Here is a tiny trained network, its code and every weight. The questions are about switching its units off for an input and a class, where a switched-off unit gives its printed mean instead of its output.

import numpy as np


def w(rows, s, z=0):
    codes = np.array(rows[::2]) - 128.0
    scale = np.full(codes.shape[1], s)
    scale[-1] = z or s
    return codes * scale


def norm(h):
    return h / np.sqrt((h * h).mean(-1, keepdims=True) + 1e-5)


def f(y):
    return np.maximum(y, 0)


def log_softmax(a):
    a = a - a.max(-1, keepdims=True)
    return a - np.log(np.exp(a).sum(-1, keepdims=True))


def net(x, mask):
    res = np.array(x, float).reshape(1, 6) / 4 @ E
    u = 0
    for l in range(4):
        y = f(norm(res) @ A[l][:, :-1].T + A[l][:, -1])
        res = res + np.where(mask[u : u + 3], y, B[l][:, -1]) @ B[l][:, :-1]
        u += 3
    return log_softmax(norm(res)[-1] @ U[:, :-1].T + U[:, -1])


A, B = {}, {}
E = w([
[110,86,130,193,171,215,151,111],'x0',
[126,79,100,207,92,201,89,204],'x1',
[164,131,206,64,172,177,151,158],'x2',
[140,137,68,145,120,121,254,207],'x3',
[72,72,128,127,78,122,223,111],'x4',
[108,115,90,113,56,132,115,80],'x5',
],0.0053)
A[0] = w([
[142,132,125,104,127,131,123,179,25],'0.n0',
[128,142,104,105,66,73,86,72,1],'0.n1',
[86,96,180,77,97,140,143,6,31],'0.n2',
],0.015,0.0041)
B[0] = w([
[149,154,156,142,104,158,136,143,148],'0.n0',
[75,178,102,121,98,102,76,169,223],'0.n1',
[103,27,251,85,87,132,170,104,254],'0.n2',
],0.011,0.0085)
A[1] = w([
[224,125,81,76,136,79,87,85,33],'1.n0',
[176,123,144,65,176,112,184,217,7],'1.n1',
[181,168,190,85,237,147,7,106,14],'1.n2',
],0.012,0.0016)
B[1] = w([
[46,67,130,124,151,118,143,219,149],'1.n0',
[163,206,86,81,44,176,181,165,210],'1.n1',
[222,166,222,198,254,99,59,92,253],'1.n2',
],0.0065,0.0067)
A[2] = w([
[101,51,22,238,131,204,91,101,67],'2.n0',
[135,164,60,102,174,21,241,41,9],'2.n1',
[90,172,76,87,66,45,4,57,48],'2.n2',
],0.014,0.0013)
B[2] = w([
[150,138,78,211,19,122,116,6,204],'2.n0',
[23,151,78,56,254,135,174,55,161],'2.n1',
[44,138,88,140,117,56,40,233,255],'2.n2',
],0.01,0.0091)
A[3] = w([
[127,92,210,85,135,87,97,53,112],'3.n0',
[240,93,175,148,247,113,58,92,3],'3.n1',
[161,40,76,117,134,58,113,164,65],'3.n2',
],0.013,0.0025)
B[3] = w([
[156,42,176,169,174,158,127,156,255],'3.n0',
[168,187,130,197,254,137,16,93,244],'3.n1',
[94,157,135,78,119,133,128,141,158],'3.n2',
],0.008,0.0085)
U = w([
[190,80,94,107,141,82,133,129,1],'0',
[103,1,242,90,115,120,165,98,160],'1',
[33,139,107,113,96,30,44,207,145],'2',
[149,115,65,227,41,128,133,19,130],'3',
[214,161,182,192,242,136,57,116,157],'4',
[75,173,68,56,202,115,220,86,119],'5',
[202,197,113,100,77,186,189,222,144],'6',
],0.0095,0.0065)

Each question gives the input, the list of numbers given to net, and the class t.
The units are the neurons (one row each of A and B). Each row of codes is followed by its name. A weight is (code - 128) times the scale printed after its matrix; where a second scale follows, it is the last column's (A, B and U).
mask holds one flag per neuron, layer by layer. A switched-off neuron (its flag False) gives its mean, the last column of its row in B, instead of its output. The means were averaged over made-up inputs and are rounded, as every weight is.
A unit's drop is (log p(t) with every unit on - log p(t) with that unit switched off) / (log p(t) with every unit on - log p(t) with every unit switched off).
The circuit of an input: a set's keep is (log p(t) with only the set's units on - log p(t) with every unit switched off) / (log p(t) with every unit on - log p(t) with every unit switched off). Starting from all 12 units, units are removed one at a time, each time the one whose removal leaves the highest keep (on an exact tie, the one counted first), for as long as the keep stays at least 0.8.
units of the circuit, in order: the units of the circuit, biggest drop first
most important unit: the unit with the biggest drop
top k neurons: the k neurons with the biggest drops, biggest first
k most important neurons of layer l: the k neurons of layer l with the biggest drops, biggest first
drop of u: that unit's drop, to one decimal
input [1,3,-5,5,4,6], class 3: most important unit	2.n0
input [-1,-1,4,4,8,-8], class 5: units of the circuit, in order	[2.n1 0.n2]
input [6,2,-3,0,6,-1], class 3: units of the circuit, in order	[0.n2 2.n0]
input [-2,1,-3,7,-6,1], class 6: top 2 neurons	[0.n1 2.n2]
input [-2,2,2,0,5,-2], class 6: top 2 neurons	[0.n2 2.n2]
input [7,-2,2,3,0,-4], class 5: top 2 neurons	[0.n2 0.n1]
input [6,-7,-4,-3,-2,-3], class 1: top 2 neurons	[0.n2 1.n2]
input [-4,-7,5,3,8,-6], class 5: top 2 neurons	[2.n1 1.n1]
input [5,7,3,-4,7,-2], class 3: top 2 neurons	[0.n2 2.n0]
input [4,-1,8,7,-6,0], class 6: top 2 neurons	[1.n1 3.n1]
input [3,-1,-5,3,5,-4], class 5: top 3 neurons	[2.n1 0.n2 0.n1]
input [-4,4,0,4,-2,1], class 6: drop of 2.n2	0.1
input [-8,3,3,-1,7,-1], class 1: drop of 2.n2	1.3
input [2,5,-5,-4,7,-8], class 3: drop of 0.n2	0.3
input [-2,8,-8,-2,8,-3], class 3: units of the circuit, in order	[2.n0]
input [8,8,7,2,7,1], class 3: units of the circuit, in order	[0.n2 2.n0]
input [-5,-4,-1,4,-1,-6], class 5: 2 most important neurons of layer 2	[2.n1 2.n2]
input [7,-3,-2,4,0,-6], class 5: top 2 neurons	[0.n2 2.n1]
input [1,7,1,-6,4,1], class 3: 2 most important neurons of layer 2	[2.n0 2.n1]
input [7,0,-7,-6,6,3], class 1: units of the circuit, in order	[0.n2]
